Here is a tiny trained network, its code and every weight. The questions are about switching its units off for an input and a class, where a switched-off unit gives its printed mean instead of its output.

import numpy as np


def w(rows, s, z=0):
    codes = np.array(rows[::2]) - 128.0
    scale = np.full(codes.shape[1], s)
    scale[-1] = z or s
    return codes * scale


def norm(h):
    return h / np.sqrt((h * h).mean(-1, keepdims=True) + 1e-5)


def f(y):
    return np.maximum(y, 0)


def log_softmax(a):
    a = a - a.max(-1, keepdims=True)
    return a - np.log(np.exp(a).sum(-1, keepdims=True))


def net(x, mask):
    res = np.array(x, float).reshape(1, 3) / 4 @ E
    u = 0
    for l in range(3):
        y = f(norm(res) @ A[l][:, :-1].T + A[l][:, -1])
        res = res + np.where(mask[u : u + 12], y, B[l][:, -1]) @ B[l][:, :-1]
        u += 12
    return log_softmax(norm(res)[-1] @ U[:, :-1].T + U[:, -1])


A, B = {}, {}
E = w([
[97,255,158],'x0',
[202,194,83],'x1',
[213,90,222],'x2',
],0.0099)
A[0] = w([
[221,187,121,55],'0.n1',
[2,118,198,74],'0.n2',
[144,146,93,111],'0.n3',
[116,90,36,100],'0.n4',
[66,199,120,231],'0.n5',
[159,75,82,3],'0.n6',
[142,190,235,222],'0.n7',
[109,158,129,116],'0.n8',
[142,178,149,36],'0.n9',
[81,190,131,113],'0.n10',
[178,183,16,75],'0.n11',
[162,163,106,72],'0.n12',
],0.019,0.0045)
B[0] = w([
[60,97,177,206],'0.n1',
[3,108,159,227],'0.n2',
[99,123,129,160],'0.n3',
[193,141,91,210],'0.n4',
[151,207,82,254],'0.n5',
[184,90,119,176],'0.n6',
[195,200,191,255],'0.n7',
[141,157,118,163],'0.n8',
[136,180,145,159],'0.n9',
[174,182,112,206],'0.n10',
[26,96,146,229],'0.n11',
[95,139,147,162],'0.n12',
],0.041,0.0086)
A[1] = w([
[98,166,32,155],'1.n1',
[120,138,73,108],'1.n2',
[119,113,125,147],'1.n3',
[174,126,213,59],'1.n4',
[98,65,140,175],'1.n5',
[137,61,118,147],'1.n6',
[111,132,88,122],'1.n7',
[166,62,85,82],'1.n8',
[2,96,182,179],'1.n9',
[149,111,157,3],'1.n10',
[149,81,91,12],'1.n11',
[93,125,140,67],'1.n12',
],0.028,0.0031)
B[1] = w([
[185,58,199,205],'1.n1',
[153,89,163,160],'1.n2',
[132,139,125,141],'1.n3',
[129,53,120,201],'1.n4',
[92,191,154,179],'1.n5',
[136,192,178,175],'1.n6',
[138,105,165,155],'1.n7',
[164,195,126,179],'1.n8',
[2,141,106,250],'1.n9',
[126,108,157,145],'1.n10',
[172,171,119,159],'1.n11',
[100,127,113,154],'1.n12',
],0.05,0.015)
A[2] = w([
[110,128,144,50],'2.n1',
[128,148,140,174],'2.n2',
[191,232,101,134],'2.n3',
[175,5,183,49],'2.n4',
[149,66,162,136],'2.n5',
[126,118,126,4],'2.n6',
[151,49,183,102],'2.n7',
[130,136,117,28],'2.n8',
[103,135,129,57],'2.n9',
[69,149,102,65],'2.n10',
[135,79,84,128],'2.n11',
[174,68,163,135],'2.n12',
],0.023,0.0032)
B[2] = w([
[132,118,104,150],'2.n1',
[128,115,88,175],'2.n2',
[176,150,3,248],'2.n3',
[136,24,118,225],'2.n4',
[145,85,95,187],'2.n5',
[130,148,129,128],'2.n6',
[157,77,84,209],'2.n7',
[103,125,139,128],'2.n8',
[113,124,105,154],'2.n9',
[94,109,62,192],'2.n10',
[132,71,181,135],'2.n11',
[114,86,66,196],'2.n12',
],0.04,0.011)
U = w([
[3,143,136,146],'0',
[201,199,106,154],'1',
[152,10,146,181],'2',
[111,112,110,188],'3',
[132,108,151,2],'4',
],0.017,0.013)

Each question gives the input, the list of numbers given to net, and the class t.
The units are the neurons (one row each of A and B). Each row of codes is followed by its name. A weight is (code - 128) times the scale printed after its matrix; where a second scale follows, it is the last column's (A, B and U).
mask holds one flag per neuron, layer by layer. A switched-off neuron (its flag False) gives its mean, the last column of its row in B, instead of its output. The means were averaged over made-up inputs and are rounded, as every weight is.
A unit's drop is (log p(t) with every unit on - log p(t) with that unit switched off) / (log p(t) with every unit on - log p(t) with every unit switched off).
most important unit: the unit with the biggest drop
k most important neurons: the k neurons with the biggest drops, biggest first
top k neurons in layer l: the k neurons of layer l with the biggest drops, biggest first
drop of u: that unit's drop, to one decimal
input [0,4,-6], class 2: most important unit => 1.n1
input [-4,0,5], class 2: 4 most important neurons => (0.n11 0.n2 1.n4 0.n4)
input [-5,6,5], class 0: 2 most important neurons => (0.n1 0.n7)
input [-6,6,-8], class 2: 3 most important neurons => (1.n1 0.n4 0.n2)
input [4,-4,-6], class 2: 3 most important neurons => (1.n1 0.n7 0.n5)
input [-3,2,5], class 2: top 2 neurons in layer 0 => (0.n2 0.n11)
input [8,-5,-6], class 1: 2 most important neurons => (0.n5 0.n10)
input [-7,-8,6], class 0: 2 most important neurons => (0.n7 0.n4)
input [4,-2,-3], class 1: 2 most important neurons => (0.n5 1.n9)
input [-6,-7,7], class 0: top 4 neurons in layer 0 => (0.n4 0.n5 0.n7 0.n10)
input [-3,-6,-7], class 2: 2 most important neurons => (0.n4 1.n1)
input [7,0,-8], class 2: top 3 neurons in layer 1 => (1.n9 1.n1 1.n5)
input [-8,-4,-7], class 1: 2 most important neurons => (0.n5 1.n8)
input [-7,8,0], class 0: most important unit => 0.n11
input [-6,-4,4], class 1: 3 most important neurons => (0.n7 0.n2 0.n11)
input [4,0,7], class 2: 2 most important neurons => (1.n4 0.n5)
input [-5,2,-7], class 2: top 2 neurons in layer 0 => (0.n4 0.n11)
input [-6,-4,0], class 1: 3 most important neurons => (0.n7 0.n11 0.n5)
input [-8,6,0], class 1: drop of 0.n2 => 0.6
input [7,3,2], class 1: drop of 1.n9 => 0.1
input [4,-2,1], class 1: most important neuron => (1.n9)
input [-8,-3,1], class 1: drop of 0.n7 => 0.3
input [1,-1,4], class 2: drop of 1.n4 => 0.4
